Below are the code and all the weights of a small trained network. Each question names an input and a class and asks about switching units off, where a switched-off unit gives its printed mean instead of its output.

import numpy as np


def w(rows, s, z=0):
    codes = np.array(rows[::2]) - 128.0
    scale = np.full(codes.shape[1], s)
    scale[-1] = z or s
    return codes * scale


def norm(h):
    return h / np.sqrt((h * h).mean(-1, keepdims=True) + 1e-5)


def f(y):
    return y / 2 * (1 + np.tanh(0.7978845608 * (y + 0.044715 * y**3)))


def log_softmax(a):
    a = a - a.max(-1, keepdims=True)
    return a - np.log(np.exp(a).sum(-1, keepdims=True))


def net(x, mask):
    res = np.array(x, float).reshape(1, 6) / 4 @ E
    u = 0
    for l in range(3):
        y = f(norm(res) @ A[l][:, :-1].T + A[l][:, -1])
        res = res + np.where(mask[u : u + 8], y, B[l][:, -1]) @ B[l][:, :-1]
        u += 8
    return log_softmax(norm(res)[-1] @ U[:, :-1].T + U[:, -1])


A, B = {}, {}
E = w([
[152,251,141,105,118,221,159,112],'x0',
[142,87,123,212,80,114,97,108],'x1',
[62,171,93,133,51,166,161,226],'x2',
[144,166,229,146,112,212,137,185],'x3',
[190,87,95,111,38,116,175,144],'x4',
[161,92,53,146,118,136,183,205],'x5',
],0.013)
A[0] = w([
[135,152,65,150,177,148,129,114,148],'L0N1',
[137,135,107,21,84,108,156,129,53],'L0N2',
[220,124,89,136,76,157,172,145,81],'L0N3',
[106,95,113,135,142,82,112,132,64],'L0N4',
[145,147,191,48,255,126,122,24,154],'L0N5',
[63,138,107,152,166,102,112,106,57],'L0N6',
[116,96,11,130,108,80,145,118,4],'L0N7',
[181,148,127,120,72,139,129,21,158],'L0N8',
],0.026,0.0038)
B[0] = w([
[194,156,75,111,115,118,112,141,159],'L0N1',
[183,131,152,144,77,187,190,169,177],'L0N2',
[200,98,103,72,117,175,98,156,185],'L0N3',
[126,74,142,150,130,88,127,144,167],'L0N4',
[138,113,148,35,250,68,13,122,251],'L0N5',
[185,98,146,89,109,171,85,183,164],'L0N6',
[97,126,109,67,162,41,71,138,209],'L0N7',
[105,182,171,196,126,54,103,71,184],'L0N8',
],0.024,0.025)
A[1] = w([
[85,158,145,200,144,152,173,125,4],'L1N1',
[6,113,66,132,111,79,106,146,81],'L1N2',
[54,176,91,184,173,69,116,95,49],'L1N3',
[47,156,189,135,221,187,207,141,87],'L1N4',
[111,250,174,102,197,219,103,131,124],'L1N5',
[43,223,176,166,121,125,145,138,211],'L1N6',
[110,52,210,214,208,111,162,79,110],'L1N7',
[45,78,164,154,68,159,142,88,50],'L1N8',
],0.021,0.0034)
B[1] = w([
[205,159,209,161,143,159,27,44,137],'L1N1',
[70,157,167,82,251,145,82,174,178],'L1N2',
[172,201,107,185,94,174,152,143,171],'L1N3',
[122,176,104,195,139,179,112,57,145],'L1N4',
[34,191,143,217,55,77,77,130,244],'L1N5',
[67,156,203,118,145,152,192,92,158],'L1N6',
[83,92,61,184,75,137,181,72,174],'L1N7',
[147,125,168,62,215,58,204,173,136],'L1N8',
],0.017,0.011)
A[2] = w([
[105,138,78,69,129,152,145,89,63],'L2N1',
[139,6,105,149,141,66,152,84,127],'L2N2',
[195,61,88,147,139,198,176,144,99],'L2N3',
[189,115,88,72,143,211,183,105,3],'L2N4',
[74,100,126,206,156,82,112,54,108],'L2N5',
[175,209,95,60,208,131,147,68,16],'L2N6',
[160,145,92,16,125,120,210,107,44],'L2N7',
[166,78,147,118,122,212,123,213,117],'L2N8',
],0.021,0.0036)
B[2] = w([
[177,122,182,183,102,140,86,147,123],'L2N1',
[119,196,182,150,149,156,95,69,220],'L2N2',
[126,169,129,100,19,68,117,191,191],'L2N3',
[120,111,68,171,153,149,165,157,181],'L2N4',
[86,99,115,145,112,141,178,134,228],'L2N5',
[75,5,121,143,139,112,166,147,245],'L2N6',
[125,111,163,164,145,189,131,101,186],'L2N7',
[112,137,146,116,176,191,177,107,255],'L2N8',
],0.026,0.0093)
U = w([
[156,61,149,11,186,2,32,145,251],'0',
[199,114,79,54,23,240,230,241,30],'1',
[43,180,156,200,45,105,183,70,55],'2',
],0.0099,0.002)

Each question gives the input, the list of numbers given to net, and the class t.
The units are the neurons (one row each of A and B). Each row of codes is followed by its name. A weight is (code - 128) times the scale printed after its matrix; where a second scale follows, it is the last column's (A, B and U).
mask holds one flag per neuron, layer by layer. A switched-off neuron (its flag False) gives its mean, the last column of its row in B, instead of its output. The means were averaged over made-up inputs and are rounded, as every weight is.
A unit's drop is (log p(t) with every unit on - log p(t) with that unit switched off) / (log p(t) with every unit on - log p(t) with every unit switched off).
The circuit of an input: a set's keep is (log p(t) with only the set's units on - log p(t) with every unit switched off) / (log p(t) with every unit on - log p(t) with every unit switched off). Starting from the 12 units with the biggest drops (on a tie, the unit counted first), units are removed one at a time, each time the one whose removal leaves the highest keep (on an exact tie, the one counted first), for as long as the keep stays at least 0.8.
circuit, biggest first: the units of the circuit, biggest drop first
most important unit: the unit with the biggest drop
k most important neurons: the k neurons with the biggest drops, biggest first
k most important neurons of layer l: the k neurons of layer l with the biggest drops, biggest first
drop when u is switched off: that unit's drop, to one decimal
input [-6,-3,6,5,-6,3], class 2: 2 most important neurons of layer 0 -> (L0N5; L0N7)
input [8,8,-5,0,5,-3], class 2: most important unit -> L0N8
input [6,7,1,-1,2,-2], class 2: 2 most important neurons of layer 0 -> (L0N8; L0N5)
input [5,-8,2,2,-3,5], class 1: circuit, biggest first -> (L0N5; L0N7)
input [-7,2,8,8,3,-1], class 1: 3 most important neurons -> (L0N5; L0N7; L0N8)
input [-5,3,0,8,-7,1], class 2: 3 most important neurons -> (L0N7; L0N5; L0N3)
input [-3,-6,3,6,-1,-3], class 2: 3 most important neurons -> (L0N7; L0N3; L0N5)
input [-2,2,6,-1,7,6], class 1: 2 most important neurons -> (L0N5; L0N3)
input [0,8,4,6,0,-3], class 2: 4 most important neurons -> (L0N7; L0N5; L0N3; L0N6)
input [5,1,3,3,1,-1], class 2: 2 most important neurons -> (L0N5; L1N5)
input [-2,1,0,1,8,-1], class 1: 2 most important neurons of layer 0 -> (L0N5; L0N3)
input [5,-1,-2,0,7,1], class 1: 2 most important neurons -> (L0N3; L0N5)
input [1,7,8,5,2,-5], class 2: drop when L0N5 is switched off -> 0.6
input [3,7,1,3,7,1], class 1: drop when L0N5 is switched off -> 0.6
input [-1,6,6,4,-3,-2], class 2: drop when L1N8 is switched off -> 0.0
input [5,-4,8,0,-7,5], class 2: drop when L0N3 is switched off -> 0.1
